Below is a small trained network, with its code and all its weights. Each question gives an input and a class and asks what happens when units are switched off, that is, made to give their printed mean instead of their output.

import numpy as np


def w(rows, s, z=0):
    codes = np.array(rows[::2]) - 128.0
    scale = np.full(codes.shape[1], s)
    scale[-1] = z or s
    return codes * scale


def norm(h):
    return h / np.sqrt((h * h).mean(-1, keepdims=True) + 1e-5)


def f(y):
    return np.maximum(y, 0)


def log_softmax(a):
    a = a - a.max(-1, keepdims=True)
    return a - np.log(np.exp(a).sum(-1, keepdims=True))


def net(x, mask):
    res = np.array(x, float).reshape(1, 5) / 4 @ E
    u = 0
    for l in range(2):
        y = f(norm(res) @ A[l][:, :-1].T + A[l][:, -1])
        res = res + np.where(mask[u : u + 12], y, B[l][:, -1]) @ B[l][:, :-1]
        u += 12
    return log_softmax(norm(res)[-1] @ U[:, :-1].T + U[:, -1])


A, B = {}, {}
E = w([
[126,187,80,93],'x0',
[86,158,125,154],'x1',
[254,225,141,203],'x2',
[125,126,130,129],'x3',
[165,57,56,166],'x4',
],0.0046)
A[0] = w([
[75,157,116,187,248],'0.n1',
[149,57,230,192,226],'0.n2',
[114,70,58,99,81],'0.n3',
[80,52,154,78,179],'0.n4',
[122,143,142,181,175],'0.n5',
[106,114,190,174,160],'0.n6',
[123,150,167,97,70],'0.n7',
[172,94,2,165,157],'0.n8',
[215,155,135,190,222],'0.n9',
[129,57,179,158,41],'0.n10',
[174,140,114,66,190],'0.n11',
[128,181,177,97,58],'0.n12',
],0.0081,0.0012)
B[0] = w([
[233,2,49,22,183],'0.n1',
[88,238,27,89,217],'0.n2',
[111,130,176,121,198],'0.n3',
[205,168,195,105,227],'0.n4',
[130,93,159,74,169],'0.n5',
[135,209,45,107,176],'0.n6',
[12,133,121,252,163],'0.n7',
[89,133,141,187,237],'0.n8',
[128,95,185,29,254],'0.n9',
[84,144,61,103,171],'0.n10',
[62,123,27,101,171],'0.n11',
[109,96,133,166,190],'0.n12',
],0.0048)
A[1] = w([
[180,80,172,22,88],'1.n1',
[160,64,42,210,145],'1.n2',
[85,179,161,118,153],'1.n3',
[190,168,108,20,208],'1.n4',
[253,204,159,220,246],'1.n5',
[100,158,83,130,101],'1.n6',
[45,207,190,165,128],'1.n7',
[169,67,70,131,44],'1.n8',
[180,144,132,53,164],'1.n9',
[78,83,149,34,224],'1.n10',
[196,130,154,110,239],'1.n11',
[99,208,230,175,158],'1.n12',
],0.0063,0.0013)
B[1] = w([
[130,70,123,154,192],'1.n1',
[27,177,134,226,180],'1.n2',
[149,93,111,255,185],'1.n3',
[96,109,61,154,253],'1.n4',
[29,112,237,9,197],'1.n5',
[173,158,62,150,161],'1.n6',
[172,75,132,181,189],'1.n7',
[130,98,143,177,164],'1.n8',
[156,104,39,153,203],'1.n9',
[222,170,135,114,231],'1.n10',
[145,43,134,139,174],'1.n11',
[60,17,89,175,182],'1.n12',
],0.0048,0.0054)
U = w([
[112,81,243,1,196],'0',
[149,96,93,167,176],'1',
[59,96,175,243,133],'2',
[109,197,85,112,157],'3',
[151,106,124,171,147],'4',
[209,186,172,164,14],'5',
[202,194,242,144,3],'6',
],0.0085,0.0052)

Each question gives the input, the list of numbers given to net, and the class t.
The units are the neurons (one row each of A and B). Each row of codes is followed by its name. A weight is (code - 128) times the scale printed after its matrix; where a second scale follows, it is the last column's (A, B and U).
mask holds one flag per neuron, layer by layer. A switched-off neuron (its flag False) gives its mean, the last column of its row in B, instead of its output. The means were averaged over made-up inputs and are rounded, as every weight is.
A unit's drop is (log p(t) with every unit on - log p(t) with that unit switched off) / (log p(t) with every unit on - log p(t) with every unit switched off).
The circuit of an input: a set's keep is (log p(t) with only the set's units on - log p(t) with every unit switched off) / (log p(t) with every unit on - log p(t) with every unit switched off). Starting from the 12 units with the biggest drops (on a tie, the unit counted first), units are removed one at a time, each time the one whose removal leaves the highest keep (on an exact tie, the one counted first), for as long as the keep stays at least 0.8.
circuit, biggest first: the units of the circuit, biggest drop first
top k neurons: the k neurons with the biggest drops, biggest first
top k neurons in layer l: the k neurons of layer l with the biggest drops, biggest first
drop of u: that unit's drop, to one decimal
input [6,7,4,3,8], class 2: top neuron : 0.n8
input [3,-6,-3,6,-4], class 1: top 3 neurons in layer 0 : 0.n8, 0.n9, 0.n11
input [5,2,4,2,6], class 2: circuit, biggest first : 0.n8, 0.n2, 1.n5
input [-5,-6,8,-2,5], class 0: circuit, biggest first : 1.n5, 0.n9
input [2,1,7,-7,8], class 2: top 4 neurons : 1.n2, 0.n4, 0.n8, 1.n10
input [-2,-4,5,0,-7], class 2: top 2 neurons in layer 1 : 1.n12, 1.n3
input [4,1,7,0,5], class 0: circuit, biggest first : 1.n5, 0.n9
input [-1,2,1,6,6], class 2: circuit, biggest first : 0.n8, 1.n2
input [-6,-4,-6,-8,-8], class 2: circuit, biggest first : 0.n9, 0.n1, 1.n5
input [5,-1,6,-4,-3], class 0: top 2 neurons : 1.n5, 0.n2
input [7,2,6,-5,7], class 2: circuit, biggest first : 1.n2, 0.n8, 1.n5
input [-2,4,-3,-7,-4], class 4: top 3 neurons in layer 0 : 0.n1, 0.n8, 0.n4
input [5,-5,2,6,6], class 2: top 3 neurons : 0.n8, 1.n2, 0.n2
input [-7,-8,8,-7,3], class 0: top 2 neurons : 1.n5, 0.n1
input [4,-7,7,7,4], class 0: top 2 neurons : 1.n5, 0.n1
input [1,-4,3,3,6], class 2: top 4 neurons : 0.n8, 1.n2, 0.n4, 0.n1
input [-5,0,7,4,3], class 0: circuit, biggest first : 1.n5
input [-5,8,-1,-1,-8], class 1: top 2 neurons in layer 0 : 0.n1, 0.n6
input [-7,-1,4,7,-6], class 3: top 3 neurons in layer 0 : 0.n2, 0.n6, 0.n8
input [-1,-4,4,0,7], class 2: top 2 neurons in layer 1 : 1.n2, 1.n5
input [-6,4,2,0,-5], class 3: top 4 neurons : 0.n2, 0.n6, 0.n1, 0.n8
input [-7,-1,4,-7,-3], class 3: top 2 neurons in layer 0 : 0.n2, 0.n6
input [6,-5,1,0,-7], class 2: top 2 neurons in layer 0 : 0.n7, 0.n1
input [-5,3,-8,4,5], class 0: top 2 neurons in layer 0 : 0.n4, 0.n3
input [-5,-5,7,-4,-1], class 0: top neuron in layer 0 : 0.n1
input [-2,-6,4,4,-7], class 2: drop of 0.n1 : 0.2
input [-7,-4,2,3,0], class 3: drop of 0.n2 : 0.5
input [-6,3,1,1,3], class 3: drop of 0.n2 : 0.4
input [-6,-5,0,1,-1], class 3: drop of 0.n2 : 0.4
